Here is a tiny trained network, its code and every weight. The questions are about switching its units off for an input and a class, where a switched-off unit gives its printed mean instead of its output.

import numpy as np


def w(rows, s, z=0):
    codes = np.array(rows[::2]) - 128.0
    scale = np.full(codes.shape[1], s)
    scale[-1] = z or s
    return codes * scale


def norm(h):
    return h / np.sqrt((h * h).mean(-1, keepdims=True) + 1e-5)


def f(y):
    return y / 2 * (1 + np.tanh(0.7978845608 * (y + 0.044715 * y**3)))


def log_softmax(a):
    a = a - a.max(-1, keepdims=True)
    return a - np.log(np.exp(a).sum(-1, keepdims=True))


def net(x, mask):
    res = np.array(x, float).reshape(1, 7) / 4 @ E
    u = 0
    for l in range(2):
        y = f(norm(res) @ A[l][:, :-1].T + A[l][:, -1])
        res = res + np.where(mask[u : u + 9], y, B[l][:, -1]) @ B[l][:, :-1]
        u += 9
    return log_softmax(norm(res)[-1] @ U[:, :-1].T + U[:, -1])


A, B = {}, {}
E = w([
[188,153,169,147,211,151,253],'x0',
[9,215,161,84,175,159,159],'x1',
[190,178,199,109,94,125,184],'x2',
[38,91,152,182,113,130,125],'x3',
[165,210,99,215,195,114,147],'x4',
[179,209,203,178,153,199,123],'x5',
[162,148,116,56,4,238,197],'x6',
],0.0049)
A[0] = w([
[161,182,190,130,185,126,235,38],'0.n0',
[88,141,114,143,236,191,102,235],'0.n1',
[228,147,168,81,32,128,40,17],'0.n2',
[163,132,66,155,133,101,195,252],'0.n3',
[147,189,221,148,142,119,103,84],'0.n4',
[152,220,81,77,85,186,1,87],'0.n5',
[115,93,212,165,86,153,129,146],'0.n6',
[107,141,199,45,79,120,35,22],'0.n7',
[100,211,42,191,87,175,102,182],'0.n8',
],0.0079,0.0022)
B[0] = w([
[155,240,46,18,190,222,76,252],'0.n0',
[178,110,167,248,75,120,84,254],'0.n1',
[147,69,219,231,103,182,161,239],'0.n2',
[144,186,189,155,203,167,188,214],'0.n3',
[144,160,160,66,125,102,173,195],'0.n4',
[118,98,55,191,89,180,128,235],'0.n5',
[130,236,224,170,193,193,255,170],'0.n6',
[171,144,82,83,70,98,123,197],'0.n7',
[173,35,125,147,172,132,161,220],'0.n8',
],0.006,0.0037)
A[1] = w([
[166,175,120,193,209,183,118,198],'1.n0',
[171,63,170,178,128,228,156,199],'1.n1',
[143,81,169,203,181,81,193,188],'1.n2',
[5,55,117,118,71,146,94,83],'1.n3',
[41,162,111,95,110,174,187,155],'1.n4',
[85,116,107,169,255,63,65,183],'1.n5',
[217,131,157,180,86,114,142,116],'1.n6',
[56,166,192,122,150,103,131,111],'1.n7',
[99,171,175,98,130,156,86,249],'1.n8',
],0.0075,0.0018)
B[1] = w([
[151,130,184,71,141,112,184,255],'1.n0',
[111,42,167,203,130,148,91,247],'1.n1',
[88,49,154,157,50,129,178,204],'1.n2',
[49,180,112,22,151,49,84,187],'1.n3',
[135,95,212,190,98,30,134,170],'1.n4',
[160,1,62,144,44,225,152,208],'1.n5',
[176,77,230,194,80,188,126,194],'1.n6',
[219,169,155,115,139,176,75,141],'1.n7',
[182,159,119,199,129,74,221,163],'1.n8',
],0.0071,0.006)
U = w([
[52,39,50,110,64,94,54,139],'0',
[192,249,152,78,230,168,166,76],'1',
[153,65,213,212,110,182,152,219],'2',
[18,188,139,15,123,17,66,1],'3',
],0.011,0.0024)

Each question gives the input, the list of numbers given to net, and the class t.
The units are the neurons (one row each of A and B). Each row of codes is followed by its name. A weight is (code - 128) times the scale printed after its matrix; where a second scale follows, it is the last column's (A, B and U).
mask holds one flag per neuron, layer by layer. A switched-off neuron (its flag False) gives its mean, the last column of its row in B, instead of its output. The means were averaged over made-up inputs and are rounded, as every weight is.
A unit's drop is (log p(t) with every unit on - log p(t) with that unit switched off) / (log p(t) with every unit on - log p(t) with every unit switched off).
The circuit of an input: a set's keep is (log p(t) with only the set's units on - log p(t) with every unit switched off) / (log p(t) with every unit on - log p(t) with every unit switched off). Starting from the 12 units with the biggest drops (on a tie, the unit counted first), units are removed one at a time, each time the one whose removal leaves the highest keep (on an exact tie, the one counted first), for as long as the keep stays at least 0.8.
units of the circuit, in order: the units of the circuit, biggest drop first
k most important neurons: the k neurons with the biggest drops, biggest first
top k neurons in layer l: the k neurons of layer l with the biggest drops, biggest first
drop when u is switched off: that unit's drop, to one decimal
input [-4,2,-4,-1,-1,1,-8], class 0: top neuron in layer 1	[1.n5]
input [-2,4,-8,1,-4,-3,8], class 3: units of the circuit, in order	[1.n3; 1.n5]
input [-7,0,6,-2,-7,-3,-5], class 3: units of the circuit, in order	[1.n3; 1.n5]
input [-2,6,5,-1,0,-4,-6], class 0: top 3 neurons in layer 0	[0.n6; 0.n3; 0.n2]
input [-5,1,1,-7,-6,2,-2], class 0: 2 most important neurons	[0.n5; 0.n3]
input [6,4,-7,-7,-2,-7,6], class 3: 2 most important neurons	[0.n2; 1.n5]
input [-3,1,5,5,-5,6,-7], class 1: 2 most important neurons	[0.n4; 0.n2]
input [-2,4,1,-6,0,-2,-5], class 0: 2 most important neurons	[0.n2; 0.n6]
input [0,7,3,0,-5,0,2], class 3: top 2 neurons in layer 1	[1.n4; 1.n6]
input [3,-7,2,3,-1,-4,-6], class 0: top 2 neurons in layer 0	[0.n2; 0.n1]
input [-3,8,0,-6,-1,-3,-2], class 3: top 2 neurons in layer 1	[1.n3; 1.n1]
input [4,4,-1,5,2,2,6], class 1: 2 most important neurons	[0.n0; 0.n2]
input [-4,-1,-5,-3,2,0,-3], class 0: 2 most important neurons	[0.n2; 0.n6]
input [-8,4,-7,7,-8,4,-1], class 3: units of the circuit, in order	[1.n3]
input [5,1,-5,5,-7,-4,-5], class 0: 2 most important neurons	[1.n5; 1.n3]
input [1,3,5,8,-2,4,-5], class 1: drop when 0.n0 is switched off	0.2
input [0,2,-2,-1,-1,-3,-5], class 0: drop when 0.n2 is switched off	0.1
input [4,-2,8,7,2,-4,0], class 1: drop when 0.n0 is switched off	0.3
input [-1,-5,-1,8,-4,-1,-4], class 0: drop when 1.n3 is switched off	0.1
input [3,2,5,-2,2,2,-8], class 1: top neuron in layer 0	[0.n0]
